Here is a tiny trained network, its code and every weight. The questions are about switching its units off for an input and a class, where a switched-off unit gives its printed mean instead of its output.

import numpy as np


def w(rows, s, z=0):
    codes = np.array(rows[::2]) - 128.0
    scale = np.full(codes.shape[1], s)
    scale[-1] = z or s
    return codes * scale


def f(y):
    return np.maximum(y, 0)


def log_softmax(a):
    a = a - a.max(-1, keepdims=True)
    return a - np.log(np.exp(a).sum(-1, keepdims=True))


def net(x, mask):
    res = np.array(x, float).reshape(1, 3) / 4 @ E
    y = f(res @ A[0][:, :-1].T + A[0][:, -1])
    res = res + np.where(mask, y, B[0][:, -1]) @ B[0][:, :-1]
    return log_softmax(res[-1] @ U[:, :-1].T + U[:, -1])


A, B = {}, {}
E = w([
[215,91,41,95,73,72,4,91],'x0',
[166,53,165,36,6,178,207,113],'x1',
[2,156,35,41,119,204,113,64],'x2',
],0.0054)
A[0] = w([
[171,122,124,123,107,115,96,109,103],'neuron 1',
[144,121,124,101,97,125,151,129,108],'neuron 2',
[119,89,143,116,143,131,116,138,205],'neuron 3',
[171,114,105,126,118,128,82,100,103],'neuron 4',
[149,123,142,149,129,96,125,171,107],'neuron 5',
[183,117,142,166,134,129,142,149,125],'neuron 6',
[158,121,132,87,81,128,148,117,115],'neuron 7',
[89,138,163,116,145,124,190,146,148],'neuron 8',
[226,111,175,184,120,98,154,136,104],'neuron 9',
[211,151,181,163,144,127,136,114,121],'neuron 10',
[10,125,46,72,128,152,126,105,103],'neuron 11',
[139,127,107,116,115,140,103,116,112],'neuron 12',
[187,128,156,163,142,117,169,130,103],'neuron 13',
[144,119,165,150,118,127,117,141,130],'neuron 14',
[108,142,115,193,241,125,54,131,111],'neuron 15',
[113,140,103,164,198,130,96,133,132],'neuron 16',
[177,115,74,115,97,120,79,132,116],'neuron 17',
[162,120,129,107,70,151,158,129,107],'neuron 18',
[72,130,169,158,173,144,255,138,103],'neuron 19',
[134,129,154,128,162,154,169,142,98],'neuron 20',
[165,119,105,100,97,124,97,124,106],'neuron 21',
[138,123,139,100,80,149,179,139,133],'neuron 22',
[131,98,139,108,87,154,162,137,95],'neuron 23',
[135,133,144,109,110,132,137,117,149],'neuron 24',
[152,96,145,97,77,146,170,123,122],'neuron 25',
[118,137,117,151,140,133,115,142,186],'neuron 26',
[159,118,87,114,131,110,46,121,101],'neuron 27',
[154,146,158,98,70,114,164,123,107],'neuron 28',
[22,138,70,89,78,138,110,116,104],'neuron 29',
[128,102,114,110,75,134,162,145,120],'neuron 30',
[82,133,178,144,171,139,207,138,98],'neuron 31',
[105,163,91,89,115,132,129,163,98],'neuron 32',
[160,137,158,147,134,101,141,144,122],'neuron 33',
[96,117,161,163,122,127,164,136,109],'neuron 34',
[165,130,146,134,149,141,130,134,103],'neuron 35',
[80,126,142,145,149,127,185,141,96],'neuron 36',
[78,159,103,92,110,161,142,118,90],'neuron 37',
[117,157,133,135,156,102,109,140,122],'neuron 38',
[104,140,96,173,206,110,103,139,95],'neuron 39',
[167,117,87,113,71,103,52,142,125],'neuron 40',
[122,114,150,103,81,116,155,118,95],'neuron 41',
[155,137,115,104,59,141,177,111,111],'neuron 42',
[144,133,131,100,76,142,165,137,159],'neuron 43',
[116,158,104,157,206,111,70,126,95],'neuron 44',
[159,144,171,161,119,100,154,145,103],'neuron 45',
[171,121,90,125,76,116,52,149,95],'neuron 46',
[142,138,121,127,123,119,144,116,254],'neuron 47',
[172,119,122,132,127,112,127,140,116],'neuron 48',
],0.0096,0.0077)
B[0] = w([
[126,156,135,129,154,132,130,105,158],'neuron 1',
[105,123,137,134,127,114,143,126,148],'neuron 2',
[146,135,101,136,74,142,110,158,204],'neuron 3',
[125,165,133,134,156,132,130,109,166],'neuron 4',
[128,104,129,108,153,136,131,124,156],'neuron 5',
[129,94,126,117,150,139,115,134,172],'neuron 6',
[102,125,139,136,119,107,152,130,166],'neuron 7',
[134,179,117,131,127,138,116,122,188],'neuron 8',
[137,68,131,102,187,145,111,127,202],'neuron 9',
[131,85,123,109,156,140,116,128,183],'neuron 10',
[156,57,137,104,199,144,106,129,223],'neuron 11',
[129,142,136,130,148,130,131,117,149],'neuron 12',
[126,96,132,110,170,139,118,124,167],'neuron 13',
[130,108,123,118,139,139,125,132,157],'neuron 14',
[81,100,157,133,93,91,177,123,217],'neuron 15',
[106,114,140,132,98,107,155,133,188],'neuron 16',
[130,183,133,137,153,138,130,114,188],'neuron 17',
[99,117,142,134,122,105,157,125,165],'neuron 18',
[136,212,129,138,163,132,119,88,210],'neuron 19',
[125,158,134,127,152,128,131,107,152],'neuron 20',
[122,168,138,138,146,127,132,114,164],'neuron 21',
[102,115,138,138,108,105,147,134,179],'neuron 22',
[102,115,148,134,128,104,154,122,157],'neuron 23',
[121,124,127,134,111,120,127,135,158],'neuron 24',
[102,111,144,138,113,96,159,125,181],'neuron 25',
[142,126,108,138,77,129,119,154,189],'neuron 26',
[124,180,141,135,156,130,140,100,188],'neuron 27',
[106,113,144,130,123,104,154,126,161],'neuron 28',
[146,73,136,107,187,144,113,131,203],'neuron 29',
[114,116,144,135,118,102,146,130,163],'neuron 30',
[131,194,130,131,157,131,126,95,186],'neuron 31',
[124,114,132,115,158,132,128,124,146],'neuron 32',
[135,102,129,114,148,138,122,127,164],'neuron 33',
[127,157,133,133,147,128,127,111,157],'neuron 34',
[131,116,128,117,150,127,127,118,139],'neuron 35',
[138,170,134,132,151,126,129,102,161],'neuron 36',
[133,95,139,115,173,133,120,118,166],'neuron 37',
[111,118,134,130,113,119,144,128,158],'neuron 38',
[95,109,152,131,114,95,166,123,180],'neuron 39',
[133,193,128,133,146,141,123,106,205],'neuron 40',
[105,117,142,130,128,109,152,126,150],'neuron 41',
[102,113,144,136,120,103,153,130,169],'neuron 42',
[107,117,127,139,94,114,143,138,185],'neuron 43',
[93,107,152,133,114,96,169,132,188],'neuron 44',
[132,95,132,116,170,138,121,118,164],'neuron 45',
[126,182,136,129,165,134,131,97,184],'neuron 46',
[181,142,62,145,2,156,78,196,254],'neuron 47',
[125,119,131,119,160,135,124,116,153],'neuron 48',
],0.032,0.0077)
U = w([
[70,116,164,165,86,64,183,153,83],'0',
[153,246,124,160,162,153,107,83,92],'1',
[167,58,125,74,188,169,84,152,85],'2',
[176,150,52,167,39,150,85,212,254],'3',
],0.011,0.0025)

Each question gives the input, the list of numbers given to net, and the class t.
The units are the neurons (one row each of A and B). Each row of codes is followed by its name. A weight is (code - 128) times the scale printed after its matrix; where a second scale follows, it is the last column's (A, B and U).
mask holds one flag per neuron, in row order. A switched-off neuron (its flag False) gives its mean, the last column of its row in B, instead of its output. The means were averaged over made-up inputs and are rounded, as every weight is.
A unit's drop is (log p(t) with every unit on - log p(t) with that unit switched off) / (log p(t) with every unit on - log p(t) with every unit switched off).
The circuit of an input: a set's keep is (log p(t) with only the set's units on - log p(t) with every unit switched off) / (log p(t) with every unit on - log p(t) with every unit switched off). Starting from the 12 units with the biggest drops (on a tie, the unit counted first), units are removed one at a time, each time the one whose removal leaves the highest keep (on an exact tie, the one counted first), for as long as the keep stays at least 0.8.
circuit, biggest first: the units of the circuit, biggest drop first
k most important neurons: the k neurons with the biggest drops, biggest first
drop of u: that unit's drop, to one decimal
input [4,3,-1], class 1: circuit, biggest first -> [neuron 40]
input [2,-5,5], class 0: 3 most important neurons -> [neuron 15; neuron 44; neuron 9]
input [6,-7,5], class 0: 2 most important neurons -> [neuron 15; neuron 44]
input [-6,-6,-7], class 2: 2 most important neurons -> [neuron 9; neuron 10]
input [7,7,-8], class 2: 4 most important neurons -> [neuron 9; neuron 10; neuron 15; neuron 6]
input [-7,4,6], class 1: 2 most important neurons -> [neuron 19; neuron 31]
input [5,1,-6], class 2: 3 most important neurons -> [neuron 9; neuron 19; neuron 10]
input [-7,4,-7], class 1: 2 most important neurons -> [neuron 19; neuron 31]
input [-7,6,4], class 1: 4 most important neurons -> [neuron 19; neuron 31; neuron 8; neuron 15]
input [-1,2,4], class 2: 2 most important neurons -> [neuron 11; neuron 29]
input [2,5,7], class 2: 2 most important neurons -> [neuron 11; neuron 29]
input [1,2,-3], class 3: 2 most important neurons -> [neuron 11; neuron 29]
input [2,3,-3], class 3: 2 most important neurons -> [neuron 15; neuron 11]
input [-6,4,2], class 1: circuit, biggest first -> [neuron 19]
input [-1,5,-6], class 2: 2 most important neurons -> [neuron 9; neuron 15]
input [-2,3,-2], class 3: drop of neuron 15 -> 0.3
input [0,6,-8], class 2: drop of neuron 9 -> 1.2
input [8,4,7], class 1: drop of neuron 17 -> 0.1
